Below is a small trained network, with its code and all its weights. Each question gives an input and a class and asks what happens when units are switched off, that is, made to give their printed mean instead of their output.

import numpy as np


def w(rows, s, z=0):
    codes = np.array(rows[::2]) - 128.0
    scale = np.full(codes.shape[1], s)
    scale[-1] = z or s
    return codes * scale


def norm(h):
    return h / np.sqrt((h * h).mean(-1, keepdims=True) + 1e-5)


def f(y):
    return np.maximum(y, 0)


def log_softmax(a):
    a = a - a.max(-1, keepdims=True)
    return a - np.log(np.exp(a).sum(-1, keepdims=True))


def net(x, mask):
    res = np.array(x, float).reshape(1, 4) / 4 @ E
    u = 0
    for l in range(2):
        y = f(norm(res) @ A[l][:, :-1].T + A[l][:, -1])
        res = res + np.where(mask[u : u + 9], y, B[l][:, -1]) @ B[l][:, :-1]
        u += 9
    return log_softmax(norm(res)[-1] @ U[:, :-1].T + U[:, -1])


A, B = {}, {}
E = w([
[55,159,92,119,111,180,211,123],'x0',
[128,127,127,132,132,129,128,129],'x1',
[88,178,187,140,119,170,51,70],'x2',
[177,87,119,118,107,173,175,4],'x3',
],0.0047)
A[0] = w([
[133,106,108,109,147,91,177,117,209],'0.n1',
[42,188,132,127,138,127,124,234,119],'0.n2',
[180,119,138,109,117,101,113,88,126],'0.n3',
[88,188,167,113,115,156,60,87,206],'0.n4',
[182,98,134,135,142,133,57,173,146],'0.n5',
[87,168,139,144,129,193,127,121,121],'0.n6',
[64,154,117,115,141,106,54,221,97],'0.n7',
[117,138,125,125,109,92,114,254,90],'0.n8',
[119,142,127,165,158,122,163,215,3],'0.n9',
],0.0072,0.0018)
B[0] = w([
[139,144,159,119,83,168,137,196,193],'0.n1',
[63,26,127,188,159,209,60,185,255],'0.n2',
[150,110,78,150,167,133,118,167,177],'0.n3',
[60,126,181,200,144,176,70,131,223],'0.n4',
[133,157,155,113,137,80,150,106,197],'0.n5',
[139,124,60,127,103,43,195,107,179],'0.n6',
[218,173,167,162,74,114,255,106,243],'0.n7',
[110,176,66,55,172,70,89,98,233],'0.n8',
[125,133,121,56,66,117,116,86,187],'0.n9',
],0.0091,0.0064)
A[1] = w([
[88,172,123,78,155,65,114,41,127],'1.n1',
[203,102,115,119,132,78,104,179,45],'1.n2',
[104,54,129,121,172,136,153,99,69],'1.n3',
[109,100,126,118,156,158,2,88,57],'1.n4',
[160,171,225,173,131,114,123,98,1],'1.n5',
[62,127,113,103,99,157,121,110,49],'1.n6',
[113,157,126,167,126,130,112,64,106],'1.n7',
[64,166,130,129,129,134,103,84,213],'1.n8',
[93,146,149,142,115,168,186,150,57],'1.n9',
],0.011,0.0015)
B[1] = w([
[36,149,150,89,162,65,120,62,199],'1.n1',
[138,92,181,158,135,186,107,64,246],'1.n2',
[126,175,172,121,119,96,94,167,178],'1.n3',
[110,152,15,165,208,152,188,118,219],'1.n4',
[199,147,121,84,59,126,130,244,253],'1.n5',
[151,83,173,78,144,198,104,158,218],'1.n6',
[107,113,136,68,167,86,90,152,225],'1.n7',
[180,114,183,135,80,96,146,83,226],'1.n8',
[123,173,81,147,120,70,133,68,249],'1.n9',
],0.011,0.0048)
U = w([
[94,138,205,55,139,48,98,48,250],'0',
[81,77,93,43,98,198,107,209,69],'1',
[215,61,185,181,123,195,114,75,72],'2',
[161,163,66,122,38,129,218,97,114],'3',
[193,191,184,150,59,67,108,240,155],'4',
[46,109,167,254,96,138,99,152,164],'5',
[168,155,55,171,229,132,115,169,111],'6',
],0.011,0.0011)

Each question gives the input, the list of numbers given to net, and the class t.
The units are the neurons (one row each of A and B). Each row of codes is followed by its name. A weight is (code - 128) times the scale printed after its matrix; where a second scale follows, it is the last column's (A, B and U).
mask holds one flag per neuron, layer by layer. A switched-off neuron (its flag False) gives its mean, the last column of its row in B, instead of its output. The means were averaged over made-up inputs and are rounded, as every weight is.
A unit's drop is (log p(t) with every unit on - log p(t) with that unit switched off) / (log p(t) with every unit on - log p(t) with every unit switched off).
The circuit of an input: a set's keep is (log p(t) with only the set's units on - log p(t) with every unit switched off) / (log p(t) with every unit on - log p(t) with every unit switched off). Starting from the 12 units with the biggest drops (on a tie, the unit counted first), units are removed one at a time, each time the one whose removal leaves the highest keep (on an exact tie, the one counted first), for as long as the keep stays at least 0.8.
circuit, biggest first: the units of the circuit, biggest drop first
top k neurons: the k neurons with the biggest drops, biggest first
k most important neurons of layer l: the k neurons of layer l with the biggest drops, biggest first
input [5,-1,-1,0], class 1: top 3 neurons : [0.n7 1.n6 0.n4]
input [-1,6,2,1], class 6: circuit, biggest first : [1.n4]
input [6,0,1,-7], class 5: 3 most important neurons of layer 1 : [1.n5 1.n9 1.n7]
input [7,5,3,-8], class 5: top 3 neurons : [0.n2 0.n7 1.n5]
input [4,-6,0,-4], class 1: circuit, biggest first : [0.n2 0.n8 0.n9]
input [-1,-6,5,7], class 6: top 3 neurons : [0.n7 1.n4 0.n8]
input [-5,5,-2,-4], class 0: circuit, biggest first : [0.n8 1.n1]
input [3,6,4,-5], class 5: top 2 neurons : [0.n2 0.n7]
input [1,6,1,-3], class 5: top 4 neurons : [0.n2 1.n5 0.n7 1.n1]
input [-6,2,7,6], class 6: top 2 neurons : [1.n4 0.n7]
input [1,-3,1,5], class 0: top 4 neurons : [0.n2 0.n7 1.n5 1.n4]
input [2,-4,-3,-3], class 1: top 2 neurons : [0.n2 0.n7]
input [1,-6,0,-4], class 1: 3 most important neurons of layer 1 : [1.n6 1.n2 1.n1]
input [4,7,4,-7], class 5: top neuron : [0.n2]
input [8,-3,-3,0], class 1: top 2 neurons : [0.n7 1.n6]
input [-7,4,8,-1], class 4: 2 most important neurons of layer 0 : [0.n2 0.n8]
input [5,5,4,4], class 0: 2 most important neurons of layer 0 : [0.n2 0.n7]
input [8,2,4,-2], class 5: 2 most important neurons of layer 0 : [0.n2 0.n6]
input [-1,5,5,5], class 6: top 3 neurons : [0.n7 1.n4 0.n8]
input [0,0,8,4], class 6: 4 most important neurons of layer 0 : [0.n7 0.n4 0.n5 0.n8]
input [2,-1,-3,-7], class 1: top 4 neurons : [0.n2 0.n8 0.n9 0.n7]
input [-3,-8,-1,-2], class 0: circuit, biggest first : [0.n8]
input [6,6,3,-1], class 5: top 3 neurons : [0.n2 0.n6 0.n8]
input [5,-2,7,-1], class 5: 3 most important neurons of layer 0 : [0.n4 0.n8 0.n6]
input [4,3,0,-7], class 1: 2 most important neurons of layer 0 : [0.n2 0.n8]
